Facts:
k_104: bogra k_795; mistan 468
k_11: bogra k_442; mistan 615; giskuvul k_480
k_118: bogra k_763; mistan 76
k_129: bogra k_787; mistan 970
k_134: bogra k_442; mistan 970
k_136: bogra k_515; mistan 76; giskuvul k_83
k_137: bogra k_442; mistan 985; giskuvul k_11
k_144: bogra k_795; mistan 636; giskuvul k_104,k_998
k_148: bogra k_507; mistan 985; giskuvul k_742,k_569,k_237
k_176: bogra k_302; mistan 985; giskuvul k_351
k_181: bogra k_442; mistan 636; giskuvul k_134
k_185: bogra k_957; mistan 76; giskuvul k_466
k_189: bogra k_467; mistan 636; giskuvul k_734
k_219: bogra k_467; mistan 636; giskuvul k_189,k_707
k_229: bogra k_957; mistan 985
k_236: bogra k_442; mistan 970
k_237: bogra k_507; mistan 76; giskuvul k_295
k_24: bogra k_530; mistan 970
k_254: bogra k_787; mistan 615; giskuvul k_129
k_261: bogra k_5; mistan 76
k_282: bogra k_743; mistan 636
k_284: bogra k_787; mistan 636
k_29: bogra k_743; mistan 76
k_295: bogra k_507; mistan 985; giskuvul k_655,k_541
k_30: bogra k_302; mistan 636; giskuvul k_308
k_304: bogra k_44; mistan 985; giskuvul k_749
k_308: bogra k_302; mistan 636
k_310: bogra k_85; mistan 985; giskuvul k_869
k_311: bogra k_442; mistan 636; giskuvul k_419,k_617,k_650
k_332: bogra k_795; mistan 636; giskuvul k_625,k_663
k_333: bogra k_302; mistan 636
k_35: bogra k_85; mistan 76; giskuvul k_929
k_351: bogra k_302; mistan 636; giskuvul k_30
k_36: bogra k_745; mistan 985; giskuvul k_411
k_362: bogra k_467; mistan 985; giskuvul k_685
k_363: bogra k_763; mistan 76; giskuvul k_679
k_37: bogra k_957; mistan 970; giskuvul k_454
k_371: bogra k_530; mistan 970; giskuvul k_967
k_372: bogra k_743; mistan 970
k_406: bogra k_787; mistan 468
k_411: bogra k_745; mistan 615; giskuvul k_36,k_57
k_419: bogra k_442; mistan 76; giskuvul k_236
k_430: bogra k_442; mistan 636; giskuvul k_311
k_438: bogra k_763; mistan 636
k_443: bogra k_85; mistan 636
k_449: bogra k_530; mistan 76; giskuvul k_836,k_750
k_454: bogra k_957; mistan 615; giskuvul k_229,k_719
k_456: bogra k_151; mistan 76; giskuvul k_54
k_466: bogra k_957; mistan 985; giskuvul k_554
k_475: bogra k_515; mistan 636; giskuvul k_501
k_48: bogra k_515; mistan 636; giskuvul k_83
k_480: bogra k_442; mistan 636
k_494: bogra k_467; mistan 636
k_501: bogra k_515; mistan 468; giskuvul k_136,k_548
k_503: bogra k_302; mistan 468; giskuvul k_176,k_561
k_509: bogra k_957; mistan 636
k_519: bogra k_787; mistan 636; giskuvul k_254,k_865
k_539: bogra k_787; mistan 636
k_54: bogra k_151; mistan 636
k_541: bogra k_507; mistan 636; giskuvul k_148
k_544: bogra k_763; mistan 636; giskuvul k_679
k_548: bogra k_515; mistan 615
k_554: bogra k_957; mistan 468; giskuvul k_466
k_557: bogra k_957; mistan 985
k_561: bogra k_302; mistan 615
k_569: bogra k_507; mistan 636; giskuvul k_655,k_735
k_57: bogra k_745; mistan 76
k_579: bogra k_5; mistan 636
k_58: bogra k_743; mistan 636; giskuvul k_29,k_372,k_282
k_59: bogra k_151; mistan 636
k_605: bogra k_787; mistan 615
k_611: bogra k_530; mistan 76; giskuvul k_750
k_617: bogra k_442; mistan 468; giskuvul k_681
k_623: bogra k_442; mistan 636
k_625: bogra k_795; mistan 636
k_63: bogra k_85; mistan 76
k_644: bogra k_745; mistan 636
k_650: bogra k_442; mistan 636; giskuvul k_623
k_655: bogra k_507; mistan 76; giskuvul k_89
k_657: bogra k_530; mistan 76; giskuvul k_371
k_663: bogra k_795; mistan 636; giskuvul k_332
k_670: bogra k_259; mistan 636; giskuvul k_969
k_679: bogra k_763; mistan 615
k_681: bogra k_442; mistan 970; giskuvul k_623
k_685: bogra k_467; mistan 468
k_688: bogra k_795; mistan 636; giskuvul k_104
k_70: bogra k_530; mistan 468; giskuvul k_449
k_707: bogra k_467; mistan 76; giskuvul k_219
k_716: bogra k_957; mistan 76
k_718: bogra k_151; mistan 985
k_719: bogra k_957; mistan 76
k_734: bogra k_467; mistan 76; giskuvul k_494
k_735: bogra k_507; mistan 985; giskuvul k_89
k_742: bogra k_507; mistan 468
k_749: bogra k_44; mistan 636
k_750: bogra k_530; mistan 636; giskuvul k_24
k_776: bogra k_787; mistan 615; giskuvul k_605
k_783: bogra k_898; mistan 970; giskuvul k_903
k_790: bogra k_787; mistan 636; giskuvul k_826
k_826: bogra k_787; mistan 76
k_83: bogra k_515; mistan 636
k_836: bogra k_530; mistan 636
k_840: bogra k_787; mistan 985; giskuvul k_284,k_865
k_850: bogra k_442; mistan 636
k_854: bogra k_85; mistan 615; giskuvul k_310
k_865: bogra k_787; mistan 636
k_869: bogra k_85; mistan 615
k_89: bogra k_507; mistan 636
k_903: bogra k_898; mistan 636; giskuvul k_783
k_906: bogra k_467; mistan 985; giskuvul k_189
k_916: bogra k_85; mistan 636; giskuvul k_854
k_925: bogra k_467; mistan 636
k_929: bogra k_85; mistan 970
k_933: bogra k_151; mistan 615; giskuvul k_59
k_941: bogra k_795; mistan 636
k_946: bogra k_85; mistan 636; giskuvul k_869,k_35
k_95: bogra k_795; mistan 985; giskuvul k_625
k_960: bogra k_745; mistan 615; giskuvul k_36,k_411
k_967: bogra k_530; mistan 76; giskuvul k_611
k_969: bogra k_259; mistan 636
k_97: bogra k_151; mistan 970; giskuvul k_54,k_456
k_981: bogra k_5; mistan 636; giskuvul k_579
k_985: bogra k_898; mistan 76
k_987: bogra k_467; mistan 615; giskuvul k_707,k_362
k_998: bogra k_795; mistan 636

Known rows:
k_969: [ 1 -4 -8 -3  0 -8  9 -1 -1 -6 12  3  3  1  2  3 -2  7 -3  4 -1 -6  2 -2
 -2 -2  0 -2]
k_625: [ 1 -2 -9 -2  0 -7 11 -2 -3 -6 12  3  4  0  2  3 -2  7 -3  4  0 -6  2 -2
 -3 -2  1 -2]
k_916: [ 0  9 16 -7  0  4 -1  3 -3  4 -6 -1  1  1 -1  0 -1 -1 -4 -6  5  3  5  8
  3  1  2  3]
k_569: [  1  -2  46  -8  -5   8   4  -1  -8   6  -8  -5 -15   0  -1  -7  -2  16
  -3 -16  -1  -9   2  11  22  -5   5  10]
k_541: [  0   3  33  -7  -3   6   2   1  -6   6  -8  -3  -9   0  -1  -4  -1   9
  -3 -12   2  -4   4  10  14  -2   4   6]
k_362: [ 1  3  5 -2  6 10 -9  1  4  2 -9 -2 -4  0 -2 -3 -1 -6  5 -1  4 13  1  0
 -1  3  2  9]
k_456: [ 0  6 14  4 -2  8 -6  2 -4  5 -9  0  1  0 -1  0  1 -7  1 -5  2  8 -2  4
  3  3 -1  3]
k_97: [ 1  5  7  0  0  7 -5  2  1  4 -9 -2 -1  0 -2 -3  1 -5  0 -4  3  7  1  5
  2  1  3  3]
k_475: [ 0  8 17 -6  0  3 -3  3 -3  4 -6 -1  0  1 -1  0 -1 -1 -3 -6  4  5  6  7
  4  1  2  3]
k_466: [ 16  -6 -20 -42  -5   7 -29   2   7  -4 -38   2   5   4  -2   2  10  -9
   1 -23  -9  11  -8   9 -10   7   2   5]
k_644: [ 1 -4 -7 -2  0 -8  9 -2 -1 -6 12  3  2  1  2  3 -2  7 -3  4 -1 -6  2 -2
 -2 -2 -1 -2]
k_129: [  1 -10 -18   6   0  -5   4  -2   9  -2  10   1  11   1   2   1  -2   4
   0   4   0  -2  -1  -4  -5  -3  -6   0]
k_903: [ 0 11 15 -4  1  4 -3  4 -2  5 -6 -1  1  1 -1  0 -1 -1 -4 -6  5  8  7  7
  3  2  2  4]
k_898: [ -7  -1 -23   7  -3  -6   2  -4   2  -1   3   1  -4   1   0   2   1   0
   4   5  -8 -13  -3 -13  -2  -3   3  -9]
k_790: [-1  3 15 -4  0  2 -6  3  4  7 -5 -2 10  2  0  1 -2  1 -4 -7  5  7  7  7
  2 -1 -5  5]
k_960: [ -9  -7  44  -6   1  -2 -13   6  -6   8  -5  -4   0   2  -2  -4   0 -22
   4  16   4  -4  -2  13  -1   1 -11  -7]
k_657: [ 0  7 14  3 -2  8 -4  2 -5  5 -8  0  3  0 -2  0  1 -7  1 -4  2  6 -3  4
  2  3  0  2]

Rows:
No name comes twice in this set of rows, the named rows included.
[ 0 17  6  0  7  5 -5  4  2  3 -5  2  1  2 -1  2 -3 -6 -2 -2  8 19 11  1
 -1  4  4  6] : k_189
[  0   9  10   6   3   9  -8   2   0   4  -8   3   1   1   0   2  -2 -11
   4  -2   3  18   0  -1   1   5   1   5] : k_734
[  2   9   8   3   6   5  -6   2   5   3 -11   2  -2   2  -1  -1  -2 -10
   1  -2   5  15   4   1   1   2   2   6] : k_987
[ 0 23 -4  5  9  5 -4  5  3  3 -3  3  4  1 -1  4 -3 -9 -3 -1 11 25 13 -1
 -5  6  5  6] : k_219
[  0  18  -4  13   6   9  -7   3   1   4  -6   4   5   1  -1   4  -2 -15
   3   1   7  26   4  -4  -5   7   2   5] : k_707
[  2  -5  31  -3  -3  14   0  -3  -4   5 -10  -8 -15  -2  -3 -10   1  12
   2 -12  -1  -7  -3   7  17  -4   3  13] : k_295
[ 14  -6 -22 -40  -6   8 -28   3   8  -3 -36   2   4   4  -1  -1  10  -9
   2 -22  -9  12  -9   8 -10   7   6   4] : k_554
[ -3 -11   1   5  -2  -6   4  -2  -6  -4  12   3   4   0   2   3  -1  -5
   4  12  -3  -6  -7  -3  -4   0  -7  -6] : k_57
[ -1 -13 -24   5   0  -1   2  -3  11  -2  11  -1  10   0   2  -1   0   5
   2   6   0  -2  -3  -5  -7  -2  -6   2] : k_406
[  1  -1   2   0   2   9 -10   1   8   6  -7  -6   9   0  -1  -3   1  -2
   1  -3   5   7   2   3  -3   0  -7   8] : k_840
[  0   8   5   1   1   8  -3   3   0   5 -10  -2   1  -1  -2  -3   1  -5
   0  -4   5   7   1   6   1   2   4   3] : k_371
[  1   8   5   2   1   7  -6   3   2   4 -10  -2   0  -1  -2  -3   0  -5
   0  -4   4   9   2   4   2   2   4   4] : k_783
[  1   1  30   3  -5  10  -1  -1  -8   6 -10  -2  -6  -1  -1  -3   0   2
   1 -10  -1   0  -5   6  13  -1   2   6] : k_237
[-15 -14  64 -10   0  -5 -18   9 -10  10  -1  -6   1   3  -2  -5   0 -32
   7  28   3 -10  -3  17  -3   1 -18 -13] : k_411

Now the same elements, written a new way:
Known rows:
k_623: [ 12  15   2 -18  -5  31 -12   4 -19   5   3 -13  -4 -24 -16  -8  16  -2
  16   6  -1  -3 -24   7  -3  32 -24  -6]
k_707: [ 12  -1  30  16  15  -1  11 -20   6   0  -3   8  30  23   3  -5   6  21
  -7  -7   3   2  18  13 -14  -9   2  11]
k_148: [ 10 -12   0  -4  -8   9  -3  -9   3  -3  -5  10  17  33   5 -15   6 -23
 -14 -14 -29   7 -21   8   2   6  13  -3]
k_981: [  9 -14   8   9  24  -2 -21 -13   7  28  -9  15   2 -16 -45   4 -18  -1
  -7  13   2  21  16 -11 -16 -11  37   8]
k_59: [  2   7   9 -27   4  11 -20   4  13 -25  18 -22   2 -34  -8  -5  21 -18
  15 -12  34 -18 -22 -22 -20   5 -22  -6]
k_176: [ 19 -10  11  15   9  13  -5 -11   4  -8 -11   7  26  28  -6 -13   1 -12
 -10 -16 -18   7 -20 -10  -5  -7  22   5]
k_144: [-17 -20  20 -20 -17  -5 -18 -18  24   9  20   6  -3 -14  -7   1  -7 -25
  -4 -11  14  15  12  19  -7   1  26 -12]
k_795: [ -8   0   3  10   7   6   0  -3  -3   1   6   5  -7  31 -18 -16  -2 -19
 -19   0  18   0   3 -15   2   9   4   8]
k_625: [ 12   6 -14 -25  17  -3  13   6  -2   4 -17  -2   8   4 -18 -18  10  18
 -16  -6 -19  12 -22  13  13  16 -20   8]
k_104: [  2  -8  12 -28 -11   9  20   7   3  -1  14   2  11   6  15 -22  14 -25
   0 -13   8 -35  -3  -4  -5  21 -44  12]
k_58: [ -2 -16   2 -21  -7  -1 -25  -3  -2  17   7   7  -7 -18 -24   2   1 -22
  -3  14   1  12  16   5 -12   3  17  -7]
k_916: [-12 -16  30  -1   1  -2 -11 -24  37   4  13   6   8 -14 -16   2 -20  -9
  -4 -21  21  16   8   7  -8  -9  38  -3]
k_644: [  2  -6   8 -12   8   0  -7  -5   5   4   0   1   4  -9 -19  -5   0   0
  -5  -2   2  13  -1   6  -4   3   1  -1]
k_611: [  7  -4  -3 -12   8   3  -4   1   2  22   1  10   6   7 -14  -8  -1 -16
  -7   1  -8  -1   6  -5  -8   2   4  14]
k_679: [  9  -1  -6 -26   0   7  -8  11 -15   2   0  -2   2   4 -20  -3  22 -16
   3  12 -23  -4 -12  -7  -7   7  -3   0]
k_544: [ -8 -25  10 -14  -7  -6 -27 -12   1  27   7  14  -9 -17 -25   6  -7 -23
  -6  16  -2  23  28  14 -10  -1  35  -7]
k_54: [ 10   5   0 -20  11   2   8   4   0  -8  -5  -6   9  -5 -10 -14  12  13
  -6 -12   0   5 -21   8   6  11 -19   1]

Rows:
No name comes twice in this set of rows, the named rows included.
[ 18 -11   2   9   1  11 -12  -8  -3  -3  -7   8  19  22  -6 -10   5 -23
  -7  -5 -20   4 -16  -9  -9  -4  19  -1] : k_718
[ 12 -22  36  36   4   3  -9 -37  14  -3 -10  20  37  36   1  -1  -3   2
 -14  -5 -11  17  12   9 -20 -20  50   0] : k_906
[ 35  11  20  18  12  15  -4   3 -16 -45  -2  -4  38   0 -11 -17  13 -15
  14 -33   4  -8 -31 -45 -14 -14 -13   4] : k_229
[ 15  14  -1 -14  -1  30 -12   3 -20   8  -1 -10  -2 -21 -22 -10  11   3
  15   9  -7   0 -23   6  -3  32 -23  -2] : k_480
[ -1   6  25  28  -2  36  -4 -10 -23   9   6   1  -9  26 -20 -13  -7  -8
  -1   5  14   4  -1  -2   1  24   3   3] : k_442
[ 26  -7  11  14  -6   5  -9   0 -28 -18  -5  16  27   9 -16 -12   5 -26
   0 -14 -24  15   0 -19  -3 -13  10  -3] : k_557
[  2 -19  10   0   7   1 -20  -7  -1  29  -1  19   2   2 -37   8  -7 -21
  -3  19 -21  16  16  -9 -13 -12  47   5] : k_960
[  7   6  -7 -34   3   0  14   6   4  -9  -4  -9   6   1  -6 -16  17   8
  -9 -14  -9   4 -24  16  11  20 -31  -1] : k_89
[ 11  -4   6 -25  -3   6  35   9  -8   6  -1   6  16  19   9 -26  12  -8
  -9 -12 -10 -26  -5   6   6  22 -51  18] : k_742
[ -6 -20  39   0 -28  -7 -13 -11 -12   0  27  21  10 -11  -8   2 -12 -41
   8 -18   7  15  43   2  -9 -16  21  -8] : k_185
[ 11  -8  17   9   1  12 -11 -16  21 -15   1   2  24  20   1 -11  -1 -25
  -4 -23  -2  -3 -24 -14 -12  -8  26   1] : k_310
[ 11  -1  14  -7   0  -7  -1   1 -22 -10   1   8  12 -25 -30  -6   1  -4
   2 -12  -1  21  10  -4   4  -6  -4  -3] : k_509
[ 24  18  22   4  16   7  10  10 -14 -32   6  -7  29 -14 -13 -12   8  -4
  19 -33  23 -11  -9 -36 -11 -11 -30  14] : k_719

